Each row has a hidden value; after the row comes its grade, the name of the range that the value falls in. Each part has its own.
|   7 |  -2 |  -8 |  10 |  51 |  -3 | -15 |  -1 |   0 |   1 |   4 |  13 |   9 |  16 | -18 | -18 |  22 |   7 |  -8 |  -4 | -16 |	B
| -10 |  -1 |  -3 |   5 |  -2 |  -4 |  30 |   8 | -11 | -12 |  -3 |  -5 |  -7 |   9 |   2 |   9 | -20 |  -2 |  -4 |   3 |  -7 |	K
|   6 |  27 |   1 |  -2 |  16 |  -2 | -43 |   6 |   5 |  13 |  -4 |   2 |  10 |  21 | -29 | -14 |   7 |   1 |  -8 |  -5 |  -5 |	B
|  -1 | -10 | -12 |   5 |  23 |   5 |  45 |   6 |  -9 |   5 |  14 |   3 |  -1 |   1 | -16 |  -3 |   5 |  -2 |  -1 |   7 | -31 |	B
|  16 |  -9 | -16 |   0 |  13 |   0 | -41 |   4 |  -2 |  21 |  -4 |   0 |  17 |  18 | -21 |  -6 |  13 |   5 | -15 |  -2 | -46 |	L
|  -3 | -32 | -20 |   5 |   0 | -15 |  16 |  -5 | -10 |  -3 |   4 |  -5 |  11 | -11 |   1 |  13 |   3 |  -5 |  -9 |   6 | -37 |	Z
|   4 |   1 |  -9 |  -2 |  46 |  -1 | -25 |  -4 |  10 |  -6 |  -5 |   7 |  11 |  21 |  -2 | -13 |  27 |   0 |  -6 |  -8 |  -4 |	Z
|   4 |  -6 |  -6 |  12 |  48 |  -3 |  10 |   3 |  -4 |   2 |   8 |  12 |   5 |  13 | -23 | -13 |  16 |   4 | -13 |   1 | -26 |	B
|  -1 |  39 | -13 |  -4 |  42 |  -4 | -10 |  -2 |   3 |  -3 | -10 |   1 |   4 |  19 | -16 |  -8 |  41 |  -3 |  -9 |  -5 |  -5 |	Z
|  -3 | -56 | -23 |   6 |  22 |   6 |  45 |   9 |  -2 |   5 |  13 |   2 |  14 |  -1 |   7 |   1 |  -5 |  -2 |   3 |   2 | -38 |	B
|  -5 |  10 |  -6 |   8 |  20 |  -9 |  13 |  14 | -12 |  -4 |  -6 |  -4 |  -3 |  33 | -13 |  -3 |  -8 |   2 | -13 |   0 | -23 |	K
|  -5 |  -1 | -17 |  -3 |   3 | -13 |  13 |  -3 |  -2 |  -3 |  -2 |  10 |   8 |  -7 |  -4 |   8 |  19 |  -4 |  -3 |   3 |  -7 |	Z
|  10 |  -6 | -15 |  -5 |  21 |  -1 | -24 |   7 |   8 |  19 |   1 |   2 |  16 |   6 | -16 |  -9 |  11 |   1 |  -3 |  -6 | -19 |	L
|  -2 |  -1 | -16 |  -5 |  37 |  -4 |  -7 |   2 |   8 |  -9 | -10 |   2 |  11 |  29 |   6 |  -7 |  21 |  -1 |  -1 |  -9 |   4 |	Y
|  -1 |  -9 |  -7 |  -5 |  19 |   2 | -20 |  -9 |   9 |  -9 |  -5 |   2 |   8 |   6 |  16 |  -2 |  22 |  -5 |   1 |  -4 |   7 |	Z
|  -2 |   6 |  -1 |   9 |  63 |   5 |  14 |  11 |   0 | -10 |   0 |  11 |  -2 |  35 |  -8 | -16 |  12 |   4 |  -3 |  -5 |   1 |	Y
|   1 | -24 | -18 |  11 |  40 |   5 |  27 |  12 |  -4 |  -2 |   4 |   8 |   0 |  18 |   2 | -12 |  -1 |   4 |  -3 |  -1 |  -8 |	Y
|   2 |  23 | -12 |  -2 |  34 |   2 |  -8 |   1 |   4 |  -4 | -11 |   1 |   1 |  51 | -17 | -10 |  34 |  -2 | -10 |  -6 |  -7 |	Y
|   0 |  15 |  -1 |   3 |  43 |   8 | -10 |   4 |   2 |  -8 |  -7 |   7 |  -5 |  28 | -10 | -12 |  27 |   0 | -11 |  -3 | -13 |	Y
|   3 | -19 | -20 |   1 |  10 |  12 |  38 |  13 |  -8 |  12 |   7 |  -1 |   2 |   9 |  -8 |   2 |   6 |  -1 |  -4 |   3 | -27 |	Z
|   5 |  16 |   7 |   8 |  11 |  -5 | -14 |   5 | -10 |   4 |  -4 |  -4 |   5 |  17 | -22 |  -1 |  -7 |   2 | -15 |   2 | -28 |	Y
|  -2 | -48 | -28 |   2 |  12 |   0 |  14 |  -2 |  -9 |  -7 |  -5 |  -4 |  12 |  14 |  24 |  12 |  17 |  -5 |  -5 |   0 | -42 |	Y
|   4 |   2 |   0 |   7 |  37 |   5 |   0 |   8 |  -4 |  -5 |  -6 |  12 |  -4 |  32 |  -7 | -14 |  12 |   9 |  -7 |  -2 | -15 |	K
|  -5 | -26 | -16 |   5 |  37 |   4 |  27 |  16 |   0 |  -2 |   6 |   8 |   6 |  10 |   5 |  -9 |  -6 |   3 |   4 |  -3 | -11 |	Z
|  -1 | -14 | -23 |   6 |  23 |   5 |  43 |  17 |  -9 |  10 |  10 |   2 |   0 |   6 | -31 |  -6 |   6 |   1 |  -4 |   3 | -24 |	B
|   4 |  24 | -15 |   4 |  51 |   4 | -15 |  12 |  -1 |  -3 | -12 |   8 |   2 |  49 | -21 | -18 |  38 |   2 | -18 |  -6 | -25 |	Y
|  -1 | -28 | -22 |  -2 |  24 |   2 |  13 |  15 |   5 |  16 |   7 |   5 |  17 |   3 |  -2 |  -4 |  -3 |  -3 |   7 |  -4 | -10 |	L
|   6 | -28 | -22 |   0 |  29 |   2 |   0 |  10 |   3 |  14 |   5 |   2 |  21 |   3 |  -8 |   0 |   6 |  -2 |  -2 |  -4 | -29 |	L
| -10 |  -5 | -16 |   2 |   6 |  -6 |  30 |  10 |  -7 | -10 |  -6 |  -4 |  -2 |  21 |   8 |   4 |   1 |  -1 |  -4 |  -1 |  -6 |	K
|   1 |  -3 | -11 |  12 |  40 |   3 |  27 |   5 |  -7 |   1 |  12 |   8 |   1 |   7 | -18 |  -9 |   7 |   3 |  -6 |   5 | -27 |	L
|   7 |  12 |  -3 |   7 |  29 |  -1 | -30 |   5 |  -5 |   2 |  -1 |  -2 |   5 |  28 | -25 |  -4 | -13 |  -1 | -17 |   0 | -40 |	Z
|   0 |   8 | -22 |  -3 |   6 |  -8 |   3 |  -4 |   0 |   0 |  -7 |  -3 |   5 |   0 |  -9 |   5 |  31 |  -3 |  -8 |   0 |  -3 |	Z
|   5 | -11 |  -9 |   8 |  50 |   1 | -23 |  -3 |   3 |  -4 |   5 |   8 |  15 |  19 | -13 | -10 |  23 |  -2 |  -8 |  -3 | -34 |	B
|  -9 |  -2 | -22 |  -2 |  26 |  -4 |  27 |  10 |  -5 | -14 |  -7 |  -6 |   5 |  19 |  16 |   1 |   8 |  -3 |  -6 |  -5 |  -7 |	K
|  -1 |  17 |   5 |   9 |  16 |  -8 |  -8 |  12 | -10 |   0 |  -3 |  -1 |  -5 |  27 | -21 |  -1 |  -6 |   4 | -15 |   0 | -14 |	Y

Part 2:
|  13 |  -2 |  35 | -10 | -32 | -14 |   6 |  -9 | -17 |  16 |  -5 |   2 |  -2 |  12 | -18 |   0 | -20 |  12 |  -2 |  -1 |  -1 |  27 |  -1 |	z527
|  10 |   0 | -27 |  -7 |  10 |  -5 |   1 |   9 |  -5 |  -9 | -27 |   6 |   1 |  -3 |   9 |  -2 |  28 |  -6 |   0 |  -1 |   1 |  32 |   0 |	z357
| -4 | -3 | 18 |  4 | 34 |  7 |  7 | -3 | 12 | -5 | 14 | -1 |  2 | -1 | -6 |  0 | 31 |  4 |  0 | -4 |  5 |  2 | -4 |	z527
| -2 |  1 | -4 |  1 | -1 |  3 | -3 | -1 | -2 | -4 |  1 |  0 |  2 |  1 | 10 | -1 |  1 | -3 |  3 |  5 | -3 | -4 |  1 |	z30
|  -7 |   2 | -13 |   4 |   6 |   6 |  -5 |   0 |   1 |  -6 |  19 |  -2 |   2 |   1 |   9 |  -1 |  -4 |  -2 |   4 |   9 |  -6 | -14 |   0 |	z691
|   7 |  -1 |  22 |  -4 | -25 |  -2 |  10 |  -4 | -24 |   6 |   9 |  -2 |   8 |   0 |  -1 |  -1 |  12 |   4 |  -1 |  -1 |   1 |   1 |  -3 |	z30
|   9 |   3 |   6 |   2 | -26 | -11 |   0 |  -4 | -16 |  14 |  14 |  -5 |   5 |   0 |   9 |   1 |  -1 |  14 |  -5 |  -2 |  -6 |   0 |   1 |	z30
|   9 |   5 | -38 |  -9 | -40 | -10 | -11 |   5 | -18 |   6 | -27 |   5 |  -1 |   3 |   5 |  -1 | -30 |  -7 |   1 |   6 | -13 |  10 |   9 |	z691
|   5 |  -1 |  10 |  -3 | -14 |  -3 |   3 |  -5 |  -9 |   0 |   4 |   0 |   4 |   3 |  13 |  -2 |   6 |   6 |   2 |   5 |  -2 |  11 |  -1 |	z30
|  11 |  -2 |  30 | -10 | -29 | -13 |   5 |  -6 | -12 |  16 | -11 |   3 |  -7 |  10 | -19 |   1 | -30 |  10 |  -4 |  -6 |   2 |  20 |   0 |	z839
|   8 |   0 | -19 |  -9 | -40 |   2 |  12 |   4 | -19 |  -4 | -14 |   1 |   7 |  -3 |  -4 |  -1 |  24 |  -4 |   0 |  -2 |   2 |   3 |  -1 |	z691
|   6 |   5 | -23 |  -8 | -63 |  -9 | -12 |   0 | -22 |  13 | -17 |   2 |  -2 |   6 |   5 |   0 | -55 |  -1 |   2 |   7 | -14 |  -3 |   8 |	z691
|  6 | -1 | 26 | -4 | -6 | -5 |  7 | -7 | -9 |  9 | 16 | -3 |  3 |  3 |  3 |  0 | 10 | 12 | -2 | -2 |  1 |  9 | -3 |	z839
|  -1 |  -4 |  50 |   2 |  13 |   3 |  11 | -12 |   3 |   2 |  24 |  -3 |   3 |   5 |  -6 |   0 |  24 |  13 |   0 |  -2 |   4 |   2 |  -6 |	z527
|   6 |   5 | -26 |  -6 | -42 |  -8 | -10 |   1 | -17 |   8 | -11 |   1 |   0 |   3 |   5 |   0 | -35 |  -3 |   1 |   5 | -11 |  -3 |   8 |	z30
|   6 |   4 |  11 |  -3 | -57 | -13 |  -5 |  -9 | -23 |  21 |  11 |  -4 |   2 |   8 |   4 |   0 | -43 |  13 |   0 |   5 | -13 |  -9 |   5 |	z30
|  -2 |  -1 |  28 |   6 |  11 |  -5 |  -2 |  -8 |  13 |  11 |  18 |  -3 |  -8 |   8 |   2 |   1 | -11 |  17 |  -2 |   0 |  -2 |   1 |  -1 |	z527
|   3 |  -2 |  42 |   7 |  18 | -15 |  -2 | -10 |   7 |  16 |  24 |  -4 |  -6 |  10 |   9 |   1 |  -4 |  23 |  -4 |  -1 |  -1 |  19 |  -4 |	z357
|   9 |  -3 |  57 |  11 |  17 | -13 |  11 | -13 |   4 |  18 |  41 | -10 |   2 |   5 |  11 |   1 |  33 |  35 |  -9 |  -8 |   4 |  14 |  -7 |	z527
|   7 |  -2 |  28 | -12 | -35 | -10 |   3 |  -6 | -11 |  14 |  -7 |   3 |  -8 |  13 | -22 |   1 | -43 |   8 |  -2 |  -3 |  -1 |  10 |   1 |	z839
|  4 |  0 | -1 |  3 | 14 | -2 |  5 |  0 | -3 | -5 |  4 | -2 |  6 | -6 | 18 | -1 | 34 |  3 | -1 | -1 |  1 |  8 | -2 |	z30
|   7 |  -3 |  21 |   4 |  28 |   0 |  13 |  -5 |   8 | -11 |   7 |  -1 |   5 |   4 |  -9 |  -2 |  46 |  15 |  -1 |  -7 |   7 |  33 |  -7 |	z30
|   6 |  -3 |  46 |  -7 | -38 | -10 |   4 | -11 |  -9 |  19 |  -3 |   0 |  -8 |  12 | -23 |   2 | -43 |  13 |  -3 |  -4 |   0 |   2 |   0 |	z691
|  -2 |  -2 |  45 |   5 |   1 |  -9 |  -5 | -15 |   8 |  19 |  40 |  -3 | -10 |  16 |  -1 |   1 | -29 |  21 |   0 |   6 |  -5 |   0 |   0 |	z527
|   3 |  -2 |  33 |  -3 | -14 |  -7 |  -2 | -11 |  -2 |  12 |   7 |   0 |  -4 |  14 |  -1 |   0 | -28 |  15 |   1 |   5 |  -5 |  11 |   0 |	z839
|   2 |  -4 |  42 |   7 |  19 |   2 |  13 | -11 |  11 |  -3 |  25 |  -4 |   5 |   4 |  -9 |  -1 |  35 |  23 |  -1 |  -5 |   6 |  14 |  -6 |	z357
|   3 |   0 |  15 |  -3 | -19 |   0 |   6 |  -4 | -14 |  -1 |   2 |  -2 |   6 |   0 |  -2 |   0 |   8 |   2 |   0 |   0 |   0 |  -4 |  -1 |	z357
|  18 |   0 |  16 | -10 | -61 |  -5 |  20 |  -8 | -34 |   8 |   7 |  -3 |  11 |   4 |  -7 |  -2 |  30 |  16 |  -1 |  -2 |   2 |   9 |  -3 |	z691
|  15 |   4 |  -6 |  -8 | -58 | -17 |  -4 |  -3 | -30 |  21 | -10 |   0 |   2 |   5 |  13 |   0 | -37 |   7 |  -2 |   3 | -12 |  12 |   5 |	z691
|  7 | -1 |  7 |  1 |  4 | -4 |  6 | -2 | -5 |  2 |  7 | -2 |  4 | -2 |  5 |  0 | 22 |  7 | -3 | -4 |  3 | 15 | -3 |	z839
|  1 |  0 | 10 |  0 | -6 |  0 |  1 | -3 | -5 |  0 |  4 | -1 |  2 |  1 |  9 | -1 |  3 |  3 |  2 |  4 | -2 |  0 |  0 |	z357
|   5 |  -4 |  35 |  -7 | -10 |  -2 |   6 |  -8 |  -6 |   1 |  -1 |   3 |   0 |   9 |  -5 |  -2 |  -2 |   7 |   3 |   3 |   0 |  20 |  -3 |	z839
|  -2 |   0 |  20 |  12 |  20 |   3 |   5 |  -7 |  -1 |   1 |  40 |  -9 |   7 |  -4 |  14 |   0 |  29 |  14 |  -2 |   0 |   0 | -16 |  -5 |	z691
|   6 |   5 | -19 |  -8 | -54 | -12 | -10 |   0 | -21 |  16 | -15 |   1 |  -1 |   4 |  10 |   0 | -54 |  -3 |   0 |   6 | -12 |  -7 |   8 |	z691
|   2 |  -1 |  27 |   8 |  14 | -10 |  -2 |  -9 |   8 |  13 |  17 |  -3 |  -8 |  10 |   5 |   1 |  -5 |  18 |  -3 |   0 |  -1 |  14 |  -2 |	z527
|   6 |  -1 |  23 | -10 | -28 |  -8 |   2 |  -6 |  -6 |  14 | -10 |   3 |  -7 |  12 | -23 |   1 | -39 |   5 |  -2 |  -2 |  -1 |  12 |   2 |	z839
|   3 |  -1 |  16 |  -7 |  -9 |  -5 |   1 |  -2 |  -3 |  12 |  -8 |   2 |  -6 |   7 | -23 |   1 | -31 |   2 |  -3 |  -4 |   1 |   6 |   1 |	z527
|  7 | -4 | 43 |  2 | 16 | -4 | 17 | -8 | -2 |  2 | 19 | -4 |  6 |  0 |  1 | -1 | 47 | 16 | -3 | -7 |  6 | 24 | -9 |	z527
|  12 |   4 | -19 | -11 | -45 | -14 |  -6 |   2 | -23 |  19 | -13 |   1 |   0 |   1 |  16 |   1 | -33 |  -1 |  -3 |   2 | -10 |   4 |   5 |	z691
